Each row is followed by its class.
[  1  -3   7 -17  22 -28   7  -1 -12  -3  -6  -3 -10  -4   3  -3   0  -1
   2   0  -7  11  13] -> reser
[ -7   0  -4 -15  37 -34  11   2 -10 -11   1  -9  -8   4  11  -6   0   7
   4   5  14  12  20] -> reser
[ -1  -2   4 -10  19 -18   8  12  -8  -5  -3  -7  -3  -2   4  -1  -1   2
   0  -1   1  -6  10] -> kera
[  1   0   7 -12  19 -15  -7  -3  -8  -1  -5  -4  -5  -4  -3   1  -9   6
   3  -1 -12   9   8] -> kera
[ -5   0   5 -11  18 -10   0  -1  -8   0  -2  -6   4   0   2  -2  -5  -3
   6   4   0  10   9] -> kera
[ -1   2   8  -1  11 -16  11   9  -1  -4   2  -3  -1  -3   2  -3   0   6
  -3  -3  -1 -26  10] -> kera
[ -4   1   0  -5  10 -19  12   1  -5  -4   0  -1  -6  -1   6  -5   3   2
  -2   3   4  -8  13] -> kera
[  2   1 -18  -2  -5   3 -17 -10   2  -4  -4   3  -5   1   2   3   0   3
   3   1   2  36  -2] -> let
[  3  -3   5 -12   4  20 -23  -4  -7   7 -11  -8  10   0  -6   8 -16  -6
   7   3 -18  39  -8] -> let
[ -6  -1  -4  -5  13   3  -9  -3  -2  -2  -3  -7  13   4   3   1 -10   3
   6   5   5  22   3] -> let
[ -3  -1  -7  -6   5   1  -7 -18  -4   1  -5   1  -2   3   3  -1   1  -3
   4   9   4  30   1] -> let
[  1  -3   9 -21  26 -26   8   9 -14  -3  -7 -12  -9  -4   6   0  -5  -2
   3  -2  -9  12  16] -> reser
[  2  -2 -10  -5  -5  21 -20  -9  -4   4  -7  -4   2   3   0   6  -6  -5
   1   6  -2  40  -8] -> let
[ -7   0  -8 -15  30 -34  18   6 -11 -10   1  -8 -13   2  16  -5   5   4
   2   7  20  15  32] -> reser
[  0  -4   8 -19  17 -21   7  -7 -14   3  -7  -4  -7  -2   3  -1   3  -7
   2   4 -10  15  12] -> reser
[ -9   2 -20  -7  21  -7 -10 -10 -13 -10   1  -3  -3   5  11  -3   2  13
   6   9  24  38  14] -> let
[ -6   0  -9  -1   9  16 -18 -11   0   1  -1  -3  11   6   1   1  -9   1
   7  10   7  31  -5] -> let
[  0   0  -5 -13  13 -20  -2   4  -4  -8  -3  -4 -10  -3   4   3  -2   5
   2  -1   1  16  13] -> kera
[  3  -2   0 -11  -2  16 -22 -16  -5   6 -10  -2   5   1  -4   6  -9  -6
   6   4 -12  43  -9] -> let
[  5  -3   2 -11   7   5 -18   0  -6   1 -12  -7   1  -2  -4   7 -12  -5
   6  -2 -17  38  -6] -> let
[ -2  -1  -6  -4  -1   7  -9 -14  -6   2  -7   0  -2   1   3  -1   0  -5
   4   6  -5  33  -2] -> let
[ -1   0  -5 -15  20 -37   6   2  -7  -8  -5  -3 -17  -3   6  -3   4   5
   1   2   1  13  21] -> reser
[  3  -6   3 -13   6   9 -17 -14 -10   6 -10  -5   3   1  -2   4  -6  -8
   7   6 -14  39  -2] -> let
[ -3  -2  12 -11  20 -21  17   9  -7  -4  -1  -6  -3  -3   2  -3   0   0
   0   0  -3 -14  13] -> kera
[ 10  -3  22 -16  13   2 -24   5  -8   3 -14  -9   5  -7 -17  11 -22   1
   5  -7 -39   7  -6] -> kera
[  2   1 -14  -5  10   2 -19  -3  -1  -4  -3  -3  -2   4   0   5   1   5
   6   2   2  38   3] -> let
[ -4  -2  -7 -24  34 -42  16   3 -15 -11  -6  -9 -20  -1  17  -5   7   2
   4   7  13  26  32] -> reser
[ -6   1  -4 -12  22 -24   3  -3  -8  -4  -2  -4  -8  -1   9  -4   0   4
   2   8   8  16  17] -> kera
[ -3  -2   9 -16  25 -21   4  -7 -12  -1  -4  -8  -4   0   5  -3  -1  -3
   5   6  -7  10  14] -> reser
[ -6   2 -14  -1  10   0  -7  -4   1  -6   1  -2   0   5   7  -1  -1   5
   3   6  15  21   4] -> let
[  0  -2   1  -7  10 -20  11   9  -5  -8  -1  -6  -6  -1   6  -1   0   3
  -1  -3   3  -3  13] -> kera
[  0  -3   7 -20  24 -16   5   6 -14   0  -6 -11  -4  -2   4   0  -5   0
   5   2  -8  15  15] -> kera
[  4  -1  -1  -7   2  13 -14  -7  -9   4  -7  -5   2   2  -1   2  -6  -6
   6   4 -11  34  -5] -> let
[  1  -2   0 -13   3   1  -7 -17  -9   4  -8  -1  -5   2   2   3   2  -8
   6   6 -11  36   1] -> let
[ -5   0   2 -18  35 -36  22  17 -11 -11  -1 -14 -10  -2  13  -4   0   5
   0   3  13  -2  30] -> reser
[ -7  -2   8 -13  38 -32  20   7 -10  -7   3  -8  -5  -1   9  -7   0   6
   3   4   9  -9  23] -> reser
[-12  -2  -2 -16  36 -44  21  -4 -12 -10   0  -6 -16   0  16 -11   8   5
   1   7  19   4  30] -> reser
[  1  -3   8 -13   6  14 -19 -15 -10   9 -10  -4   9   3  -5   4 -11  -8
   9   6 -18  35  -8] -> let
[ -1  -3   7 -20  23 -21   6   4 -15  -2  -5 -11  -8  -4   3   0  -3  -2
   3   2  -5  15  17] -> reser
[ -2  -3   1 -16  24 -24   3   0 -10  -7  -1  -5  -8  -2   4  -2  -1   3
   3   3  -1  12  15] -> reser
[ 18  -6  37 -19  -2   7 -31  -1 -11  13 -22  -2   3 -11 -27  17 -24  -9
   2 -14 -61   8 -21] -> kera
[ -3  -1  -1 -18  27 -28  -4  -6 -11  -6  -3  -5  -9  -3   3  -2  -5   4
   3   4  -4  25  16] -> reser
[ 0  0  8 -3  6 -2 -5  5 -5  0 -2 -1  3 -1 -5  0 -5  2  0 -3 -7 -5  1] -> kera
